Here is a tiny trained network, its code and every weight. The questions are about switching its units off for an input and a target symbol, where a switched-off unit gives its printed mean instead of its output.

import numpy as np


def w(rows, s, z=0):
    codes = np.array(rows[::2]) - 128.0
    scale = np.full(codes.shape[1], s)
    scale[-1] = z or s
    return codes * scale


def f(y):
    return np.maximum(y, 0)


def softmax(a):
    e = np.exp(a - a.max(-1, keepdims=True))
    return e / e.sum(-1, keepdims=True)


def log_softmax(a):
    a = a - a.max(-1, keepdims=True)
    return a - np.log(np.exp(a).sum(-1, keepdims=True))


def net(x, mask):
    ids = ['αβδεζηλπστ'.index(c) for c in x.split()]
    T = len(ids)
    res = E[ids] + P[:T]
    r = res
    for j in range(2):
        rows = slice(4 * j, 4 * j + 4)
        q, k, v = (r @ M[0][rows].T for M in (Q, K, V))
        z = softmax(np.where(np.tri(T) > 0, q @ k.T / 4**0.5, -1e9)) @ v
        o = O[0][rows]
        res = res + np.where(mask[j], z, o[:, -1]) @ o[:, :-1]
    y = f(res @ A[0][:, :-1].T + A[0][:, -1])
    res = res + np.where(mask[2:26], y, B[0][:, -1]) @ B[0][:, :-1]
    return log_softmax(res[-1] @ U[:, :-1].T + U[:, -1])


Q, K, V, O, A, B = {}, {}, {}, {}, {}, {}
E = w([
[123,178,93],'α',
[181,190,91],'β',
[115,188,194],'δ',
[128,133,175],'ε',
[111,144,203],'ζ',
[154,166,199],'η',
[101,168,115],'λ',
[94,174,109],'π',
[30,7,82],'σ',
[171,162,135],'τ',
],0.017)
P = w([
[171,60,173],'0',
[117,155,53],'1',
[144,142,169],'2',
[223,1,230],'3',
[149,41,99],'4',
[21,191,13],'5',
],0.0085)
Q[0] = w([
[47,82,154],'h1',
[126,168,160],'h1',
[152,173,127],'h1',
[103,97,154],'h1',
[15,175,120],'h2',
[123,30,121],'h2',
[103,97,172],'h2',
[67,3,132],'h2',
],0.014)
K[0] = w([
[51,26,56],'h1',
[158,68,135],'h1',
[170,107,142],'h1',
[115,80,82],'h1',
[233,130,200],'h2',
[98,214,133],'h2',
[170,162,90],'h2',
[149,247,103],'h2',
],0.012)
V[0] = w([
[156,214,105],'h1',
[187,183,178],'h1',
[154,248,205],'h1',
[194,116,181],'h1',
[243,94,106],'h2',
[200,40,73],'h2',
[66,83,197],'h2',
[127,43,196],'h2',
],0.013)
O[0] = w([
[7,141,185,68],'h1',
[88,77,167,167],'h1',
[67,114,150,159],'h1',
[146,104,191,203],'h1',
[184,169,187,172],'h2',
[210,144,115,134],'h2',
[120,49,130,206],'h2',
[166,46,173,253],'h2',
],0.011,0.004)
A[0] = w([
[168,123,147,12],'n1',
[113,192,126,174],'n2',
[106,218,163,9],'n3',
[138,108,162,162],'n4',
[191,170,114,64],'n5',
[180,196,161,79],'n6',
[121,71,126,57],'n7',
[195,98,141,107],'n8',
[41,158,122,147],'n9',
[156,156,40,89],'n10',
[129,122,221,61],'n11',
[104,40,182,81],'n12',
[249,172,62,104],'n13',
[100,135,177,154],'n14',
[171,165,181,164],'n15',
[49,103,32,139],'n16',
[171,161,165,60],'n17',
[114,201,159,44],'n18',
[113,65,107,79],'n19',
[116,172,109,87],'n20',
[131,131,82,182],'n21',
[101,155,89,138],'n22',
[162,117,58,210],'n23',
[163,175,51,95],'n24',
],0.011,0.015)
B[0] = w([
[59,116,85,134],'n1',
[183,174,58,164],'n2',
[244,38,3,137],'n3',
[159,112,146,190],'n4',
[110,98,143,173],'n5',
[76,133,140,154],'n6',
[107,162,92,142],'n7',
[90,182,88,186],'n8',
[133,201,95,179],'n9',
[114,46,118,190],'n10',
[98,166,102,183],'n11',
[114,80,103,209],'n12',
[140,133,158,255],'n13',
[153,126,91,201],'n14',
[194,91,148,184],'n15',
[139,124,190,155],'n16',
[59,173,91,139],'n17',
[233,74,83,137],'n18',
[64,142,96,146],'n19',
[105,76,166,135],'n20',
[141,221,143,171],'n21',
[159,147,137,144],'n22',
[22,188,150,215],'n23',
[140,41,112,191],'n24',
],0.0081,0.019)
U = w([
[137,210,73,163],'α',
[129,78,211,79],'β',
[127,46,122,2],'δ',
[94,207,131,162],'ε',
[215,150,70,144],'ζ',
[2,150,171,123],'η',
[209,59,153,75],'λ',
[70,227,117,129],'π',
[134,111,3,90],'σ',
[210,177,230,237],'τ',
],0.0086,0.0074)

Each question gives the input, a string of symbols that net reads in full, and the target symbol t.
The units are the heads (4 rows each of Q, K, V and O) and the neurons (one row each of A and B). Each row of codes is followed by its name. A weight is (code - 128) times the scale printed after its matrix; where a second scale follows, it is the last column's (O, A, B and U).
mask holds one flag per unit, heads first, then neurons. A switched-off unit (its flag False) gives its mean, the last column of its rows in O or B, instead of its output. The means were averaged over made-up inputs and are rounded, as every weight is.
A unit's drop is (log p(t) with every unit on - log p(t) with that unit switched off) / (log p(t) with every unit on - log p(t) with every unit switched off).
The circuit of an input: a set's keep is (log p(t) with only the set's units on - log p(t) with every unit switched off) / (log p(t) with every unit on - log p(t) with every unit switched off). Starting from the 12 units with the biggest drops (on a tie, the unit counted first), units are removed one at a time, each time the one whose removal leaves the highest keep (on an exact tie, the one counted first), for as long as the keep stays at least 0.8.
circuit, biggest first: the units of the circuit, biggest drop first
k most important neurons: the k neurons with the biggest drops, biggest first
which heads matter: for each layer, one digit per head in row order, 1 if its drop is at least 0.15 and else 0, layers parted by /
input α α τ, target α: which heads matter	11
input ε δ η η τ η, target β: which heads matter	11
input λ τ τ η δ τ, target β: circuit, biggest first	(h1 h2)
input δ β δ δ λ, target η: circuit, biggest first	(h1)
input π α τ σ τ τ, target δ: circuit, biggest first	(h2 h1 n12)
input β δ δ τ, target η: circuit, biggest first	(h2 h1)
input π π β, target π: which heads matter	11
input β α δ τ δ δ, target τ: which heads matter	01
input α δ τ τ β η, target τ: which heads matter	01
input δ λ δ σ, target σ: circuit, biggest first	(h1 n10 h2)
input η τ ζ τ ε ε, target τ: which heads matter	01
input δ β τ η α δ, target β: circuit, biggest first	(h2 h1)
input δ π β δ, target π: which heads matter	11
input β δ δ β τ τ, target ζ: 4 most important neurons	(n3 n23 n2 n18)
input ε δ δ δ, target η: circuit, biggest first	(h2)
input β τ β, target ζ: circuit, biggest first	(h2 n3 n18)
input β δ δ, target ζ: 2 most important neurons	(n3 n18)
input β β τ, target ζ: circuit, biggest first	(h2 n3 n18 n2)
input π δ τ ζ δ ε, target δ: which heads matter	01
input π σ α, target η: circuit, biggest first	(h1)
